Here is a tiny trained network, its code and every weight. The questions are about switching its units off for an input and a target symbol, where a switched-off unit gives its printed mean instead of its output.

import numpy as np


def w(rows, s, z=0):
    codes = np.array(rows[::2]) - 128.0
    scale = np.full(codes.shape[1], s)
    scale[-1] = z or s
    return codes * scale


def f(y):
    return y / 2 * (1 + np.tanh(0.7978845608 * (y + 0.044715 * y**3)))


def softmax(a):
    e = np.exp(a - a.max(-1, keepdims=True))
    return e / e.sum(-1, keepdims=True)


def log_softmax(a):
    a = a - a.max(-1, keepdims=True)
    return a - np.log(np.exp(a).sum(-1, keepdims=True))


def net(x, mask):
    ids = ['αγδελμξστφω'.index(c) for c in x.split()]
    T = len(ids)
    res = E[ids] + P[:T]
    u = 0
    for l in range(2):
        r = res
        for j in range(2):
            rows = slice(4 * j, 4 * j + 4)
            q, k, v = (r @ M[l][rows].T for M in (Q, K, V))
            z = softmax(np.where(np.tri(T) > 0, q @ k.T / 4**0.5, -1e9)) @ v
            o = O[l][rows]
            res = res + np.where(mask[u + j], z, o[:, -1]) @ o[:, :-1]
        u += 2
        y = f(res @ A[l][:, :-1].T + A[l][:, -1])
        res = res + np.where(mask[u : u + 4], y, B[l][:, -1]) @ B[l][:, :-1]
        u += 4
    return log_softmax(res[-1] @ U[:, :-1].T + U[:, -1])


Q, K, V, O, A, B = {}, {}, {}, {}, {}, {}
E = w([
[208,59,223],'α',
[106,175,145],'γ',
[113,167,144],'δ',
[112,169,143],'ε',
[76,162,127],'λ',
[43,167,86],'μ',
[64,148,183],'ξ',
[94,21,73],'σ',
[97,68,198],'τ',
[214,224,131],'φ',
[189,49,9],'ω',
],0.012)
P = w([
[164,24,171],'0',
[134,82,182],'1',
[124,140,183],'2',
[104,170,151],'3',
[113,195,137],'4',
[97,209,118],'5',
[82,225,98],'6',
[76,245,74],'7',
[75,254,39],'8',
[61,238,23],'9',
[89,212,31],'10',
],0.0045)
Q[0] = w([
[169,120,161],'0.h1',
[184,145,98],'0.h1',
[110,163,121],'0.h1',
[134,136,197],'0.h1',
[111,246,124],'0.h2',
[156,46,110],'0.h2',
[188,51,179],'0.h2',
[140,199,168],'0.h2',
],0.014)
K[0] = w([
[81,136,103],'0.h1',
[59,113,150],'0.h1',
[195,129,114],'0.h1',
[115,125,99],'0.h1',
[145,236,1],'0.h2',
[115,86,249],'0.h2',
[176,57,195],'0.h2',
[184,141,28],'0.h2',
],0.0092)
V[0] = w([
[165,134,255],'0.h1',
[188,167,132],'0.h1',
[138,138,101],'0.h1',
[174,139,98],'0.h1',
[116,182,173],'0.h2',
[31,123,163],'0.h2',
[75,86,135],'0.h2',
[173,203,173],'0.h2',
],0.0099)
O[0] = w([
[167,102,210,251],'0.h1',
[226,128,192,125],'0.h1',
[172,179,59,100],'0.h1',
[181,105,114,111],'0.h1',
[198,2,208,146],'0.h2',
[45,54,121,100],'0.h2',
[79,107,47,114],'0.h2',
[236,64,215,176],'0.h2',
],0.0053,0.0025)
A[0] = w([
[171,218,123,161],'0.n1',
[249,138,124,75],'0.n2',
[171,105,121,1],'0.n3',
[78,254,173,226],'0.n4',
],0.0072,0.00097)
B[0] = w([
[156,127,25,196],'0.n1',
[135,139,92,254],'0.n2',
[134,116,89,131],'0.n3',
[165,254,10,243],'0.n4',
],0.008,0.0027)
Q[1] = w([
[111,161,144],'1.h1',
[203,130,141],'1.h1',
[125,237,140],'1.h1',
[98,35,146],'1.h1',
[121,135,81],'1.h2',
[86,163,108],'1.h2',
[126,74,142],'1.h2',
[108,159,2],'1.h2',
],0.0097)
K[1] = w([
[142,138,124],'1.h1',
[220,84,162],'1.h1',
[179,254,121],'1.h1',
[52,57,149],'1.h1',
[122,172,94],'1.h2',
[121,153,103],'1.h2',
[192,110,168],'1.h2',
[112,217,76],'1.h2',
],0.011)
V[1] = w([
[150,205,66],'1.h1',
[138,83,2],'1.h1',
[138,135,59],'1.h1',
[96,252,225],'1.h1',
[236,42,124],'1.h2',
[169,88,85],'1.h2',
[80,73,142],'1.h2',
[147,165,115],'1.h2',
],0.0048)
O[1] = w([
[136,24,164,251],'1.h1',
[152,57,210,184],'1.h1',
[183,68,191,188],'1.h1',
[73,85,141,131],'1.h1',
[34,46,40,114],'1.h2',
[60,89,149,134],'1.h2',
[166,3,111,38],'1.h2',
[127,172,132,182],'1.h2',
],0.0043,0.0024)
A[1] = w([
[109,170,111,254],'1.n1',
[64,70,24,163],'1.n2',
[147,78,254,48],'1.n3',
[26,50,190,29],'1.n4',
],0.01,0.00094)
B[1] = w([
[81,67,93,202],'1.n1',
[150,40,156,254],'1.n2',
[254,216,51,231],'1.n3',
[120,217,219,249],'1.n4',
],0.0082,0.0028)
U = w([
[87,48,182,252],'α',
[97,199,244,151],'γ',
[53,137,94,215],'δ',
[161,24,12,97],'ε',
[136,120,130,44],'λ',
[83,157,81,145],'μ',
[124,120,112,88],'ξ',
[134,126,124,86],'σ',
[132,117,132,82],'τ',
[118,204,6,46],'φ',
[254,124,154,157],'ω',
],0.0075,0.004)

Each question gives the input, a string of symbols that net reads in full, and the target symbol t.
The units are the heads (4 rows each of Q, K, V and O) and the neurons (one row each of A and B). Each row of codes is followed by its name. A weight is (code - 128) times the scale printed after its matrix; where a second scale follows, it is the last column's (O, A, B and U).
mask holds one flag per unit, layer by layer, with each layer's heads first. A switched-off unit (its flag False) gives its mean, the last column of its rows in O or B, instead of its output. The means were averaged over made-up inputs and are rounded, as every weight is.
A unit's drop is (log p(t) with every unit on - log p(t) with that unit switched off) / (log p(t) with every unit on - log p(t) with every unit switched off).
The circuit of an input: a set's keep is (log p(t) with only the set's units on - log p(t) with every unit switched off) / (log p(t) with every unit on - log p(t) with every unit switched off). Starting from all 12 units, units are removed one at a time, each time the one whose removal leaves the highest keep (on an exact tie, the one counted first), for as long as the keep stays at least 0.8.
circuit, biggest first: the units of the circuit, biggest drop first
most important unit: the unit with the biggest drop
k most important neurons: the k neurons with the biggest drops, biggest first
k most important neurons of layer l: the k neurons of layer l with the biggest drops, biggest first
which heads matter: for each layer, one digit per head in row order, 1 if its drop is at least 0.15 and else 0, layers parted by /
drop of u: that unit's drop, to one decimal
input λ φ ε, target ω: circuit, biggest first => 0.h2, 1.n3
input ε φ σ α λ τ σ φ ξ, target ω: 2 most important neurons of layer 0 => 0.n1, 0.n2
input ω ω α σ ω ξ λ, target φ: circuit, biggest first => 0.n4, 0.h2
input μ ω γ, target φ: circuit, biggest first => 0.h2, 0.n4
input γ ω λ σ φ ε, target ω: 3 most important neurons => 0.n1, 0.n4, 0.n2
input τ ε ξ α τ α λ γ φ α σ, target α: 3 most important neurons => 1.n2, 0.n4, 1.n3
input λ φ τ γ, target ω: which heads matter => 11 / 00
input λ ξ φ ξ, target ω: 3 most important neurons => 1.n3, 0.n1, 0.n2
input τ σ α λ σ φ ξ ω δ, target φ: most important neuron of layer 1 => 1.n2
input σ γ τ, target γ: 2 most important neurons => 1.n4, 0.n1
input δ μ ω δ ε ξ ω α ε, target φ: which heads matter => 01 / 01
input σ τ σ ξ φ τ ω ξ, target φ: which heads matter => 01 / 00
input α σ γ ω φ, target φ: which heads matter => 01 / 01
input ξ λ σ, target α: which heads matter => 01 / 00
input α σ τ α τ ω ε, target φ: most important unit => 0.h2
input μ δ φ γ, target ω: 2 most important neurons => 0.n1, 1.n3
input τ γ ε α δ ξ α α ω γ, target φ: 3 most important neurons => 0.n4, 0.n1, 1.n2
input τ ω ξ γ φ φ λ, target ω: which heads matter => 01 / 10
input σ ω α φ λ, target ω: 2 most important neurons of layer 0 => 0.n1, 0.n2
input α φ μ δ α ξ λ φ δ, target ω: 3 most important neurons of layer 0 => 0.n1, 0.n2, 0.n3
input δ τ ω σ δ, target φ: drop of 0.n4 => 0.5
input ξ τ λ σ ξ ξ δ φ, target ω: drop of 0.h1 => 0.0
input δ μ σ ω φ, target φ: drop of 0.h1 => 0.1
input ε α μ τ, target γ: drop of 0.n2 => 0.1
